Here is a tiny trained network, its code and every weight. The questions are about switching its units off for an input and a target symbol, where a switched-off unit gives its printed mean instead of its output.

import numpy as np


def w(rows, s, z=0):
    codes = np.array(rows[::2]) - 128.0
    scale = np.full(codes.shape[1], s)
    scale[-1] = z or s
    return codes * scale


def f(y):
    return np.maximum(y, 0)


def softmax(a):
    e = np.exp(a - a.max(-1, keepdims=True))
    return e / e.sum(-1, keepdims=True)


def log_softmax(a):
    a = a - a.max(-1, keepdims=True)
    return a - np.log(np.exp(a).sum(-1, keepdims=True))


def net(x, mask):
    ids = ['ΘΞγζστ'.index(c) for c in x.split()]
    T = len(ids)
    res = E[ids] + P[:T]
    r = res
    for j in range(3):
        rows = slice(3 * j, 3 * j + 3)
        q, k, v = (r @ M[0][rows].T for M in (Q, K, V))
        z = softmax(np.where(np.tri(T) > 0, q @ k.T / 3**0.5, -1e9)) @ v
        o = O[0][rows]
        res = res + np.where(mask[j], z, o[:, -1]) @ o[:, :-1]
    y = f(res @ A[0][:, :-1].T + A[0][:, -1])
    res = res + np.where(mask[3:11], y, B[0][:, -1]) @ B[0][:, :-1]
    return log_softmax(res[-1] @ U[:, :-1].T + U[:, -1])


Q, K, V, O, A, B = {}, {}, {}, {}, {}, {}
E = w([
[196,100,105,162,127],'Θ',
[153,62,140,147,147],'Ξ',
[120,79,83,229,93],'γ',
[249,118,97,116,136],'ζ',
[92,172,236,188,220],'σ',
[84,167,8,163,155],'τ',
],0.018)
P = w([
[111,49,84,70,157],'0',
[170,132,106,94,187],'1',
[82,88,108,68,107],'2',
[168,131,108,136,192],'3',
[83,110,126,90,102],'4',
[163,125,115,168,197],'5',
[83,132,133,105,97],'6',
[163,121,105,197,203],'7',
[81,146,135,120,89],'8',
[160,114,108,227,210],'9',
[87,166,137,134,80],'10',
[156,104,104,253,219],'11',
[89,174,148,143,75],'12',
],0.017)
Q[0] = w([
[124,151,120,104,194],'H1',
[106,142,172,144,109],'H1',
[145,127,153,143,139],'H1',
[141,132,177,63,3],'H2',
[155,105,199,160,192],'H2',
[189,56,125,173,124],'H2',
[102,109,38,161,129],'H3',
[164,108,113,240,220],'H3',
[183,54,135,147,96],'H3',
],0.019)
K[0] = w([
[164,67,130,117,94],'H1',
[119,119,94,126,156],'H1',
[139,161,106,94,94],'H1',
[118,143,95,2,114],'H2',
[74,144,177,132,69],'H2',
[137,151,153,128,66],'H2',
[157,103,110,192,139],'H3',
[65,183,125,197,131],'H3',
[132,160,140,153,46],'H3',
],0.02)
V[0] = w([
[178,97,154,137,151],'H1',
[158,104,66,99,63],'H1',
[123,43,215,109,102],'H1',
[62,18,136,105,185],'H2',
[118,178,38,251,51],'H2',
[143,84,165,144,118],'H2',
[210,94,218,119,143],'H3',
[186,26,136,168,59],'H3',
[101,189,190,255,79],'H3',
],0.0085)
O[0] = w([
[151,90,126,167,137,162],'H1',
[135,99,136,101,109,172],'H1',
[103,105,101,242,93,64],'H1',
[54,109,164,123,154,198],'H2',
[162,108,139,219,70,231],'H2',
[121,93,156,120,157,125],'H2',
[221,99,247,120,104,1],'H3',
[150,39,143,144,83,112],'H3',
[97,45,112,2,214,114],'H3',
],0.0095,0.0065)
A[0] = w([
[221,83,145,172,162,29],'N1',
[218,151,189,139,196,114],'N2',
[82,218,129,125,165,86],'N3',
[219,170,178,126,95,101],'N4',
[87,129,230,97,102,205],'N5',
[61,140,116,134,4,7],'N6',
[179,111,47,148,74,148],'N7',
[245,198,110,171,166,118],'N8',
],0.011,0.012)
B[0] = w([
[160,218,148,123,75,157],'N1',
[79,71,76,56,55,160],'N2',
[177,78,157,149,139,204],'N3',
[52,183,244,105,128,146],'N4',
[143,163,53,186,115,172],'N5',
[52,189,36,34,145,150],'N6',
[175,136,180,28,177,248],'N7',
[34,92,144,167,139,192],'N8',
],0.011,0.015)
U = w([
[235,134,152,152,119,253],'Θ',
[87,150,95,233,22,216],'Ξ',
[68,27,107,103,104,18],'γ',
[94,170,193,138,142,54],'ζ',
[91,170,178,219,254,125],'σ',
[93,247,86,129,82,153],'τ',
],0.006,0.0049)

Each question gives the input, a string of symbols that net reads in full, and the target symbol t.
The units are the heads (3 rows each of Q, K, V and O) and the neurons (one row each of A and B). Each row of codes is followed by its name. A weight is (code - 128) times the scale printed after its matrix; where a second scale follows, it is the last column's (O, A, B and U).
mask holds one flag per unit, heads first, then neurons. A switched-off unit (its flag False) gives its mean, the last column of its rows in O or B, instead of its output. The means were averaged over made-up inputs and are rounded, as every weight is.
A unit's drop is (log p(t) with every unit on - log p(t) with that unit switched off) / (log p(t) with every unit on - log p(t) with every unit switched off).
The circuit of an input: a set's keep is (log p(t) with only the set's units on - log p(t) with every unit switched off) / (log p(t) with every unit on - log p(t) with every unit switched off). Starting from all 11 units, units are removed one at a time, each time the one whose removal leaves the highest keep (on an exact tie, the one counted first), for as long as the keep stays at least 0.8.
units of the circuit, in order: the units of the circuit, biggest drop first
most important unit: the unit with the biggest drop
top k neurons: the k neurons with the biggest drops, biggest first
heads that matter: for each layer, one digit per head in row order, 1 if its drop is at least 0.15 and else 0, layers parted by /
drop when u is switched off: that unit's drop, to one decimal
input σ Ξ τ τ τ Ξ τ τ τ ζ ζ Ξ σ, target Ξ: heads that matter => 000
input τ τ τ τ τ Θ τ τ τ γ τ, target γ: heads that matter => 001
input Θ Θ ζ Θ τ Θ Ξ Ξ σ Θ, target γ: units of the circuit, in order => H3; N2
input σ Θ Θ Ξ, target γ: units of the circuit, in order => N2; H3
input τ τ Θ τ Θ Θ, target σ: top 2 neurons => N8; N2
input γ σ τ τ σ τ τ τ Ξ Θ ζ Ξ σ, target τ: top 4 neurons => N5; N2; N7; N8
input γ ζ τ γ Ξ τ τ γ ζ Θ ζ Ξ, target Θ: units of the circuit, in order => H3; H2; N1
input τ σ τ Θ Θ ζ σ Θ, target γ: most important unit => N2
input ζ τ τ ζ τ, target ζ: heads that matter => 011
input σ τ Θ γ ζ Ξ, target Θ: heads that matter => 011
input Θ τ Θ τ τ ζ, target σ: units of the circuit, in order => H3; N8
input τ τ σ σ τ, target σ: top 2 neurons => N3; N2
input Ξ Ξ Θ Θ, target ζ: heads that matter => 001
input τ σ τ ζ Θ Θ Θ τ ζ τ σ, target τ: units of the circuit, in order => N5; N2; H3
input Θ ζ Ξ, target Ξ: units of the circuit, in order => H3; H2; N7
input τ σ γ τ τ σ τ, target σ: heads that matter => 101
input τ τ Ξ τ ζ γ τ γ τ τ ζ Θ Ξ, target τ: top 2 neurons => N3; N7
input Θ Θ τ Ξ ζ Ξ τ, target Ξ: most important unit => N7
input τ Θ γ ζ Θ Ξ ζ Ξ ζ τ σ ζ ζ, target ζ: top 2 neurons => N4; N8
input τ τ Ξ τ τ Ξ τ Θ Θ τ Ξ, target τ: top neuron => N3
input Ξ τ Θ σ ζ Ξ Ξ ζ, target γ: drop when H2 is switched off => 0.1
input σ σ γ τ τ τ γ τ Θ σ ζ γ, target Θ: drop when H2 is switched off => 0.5
input Ξ ζ τ γ γ τ σ ζ, target γ: drop when N2 is switched off => 0.5
input Θ γ σ Ξ τ τ τ γ γ, target γ: drop when H3 is switched off => 1.7
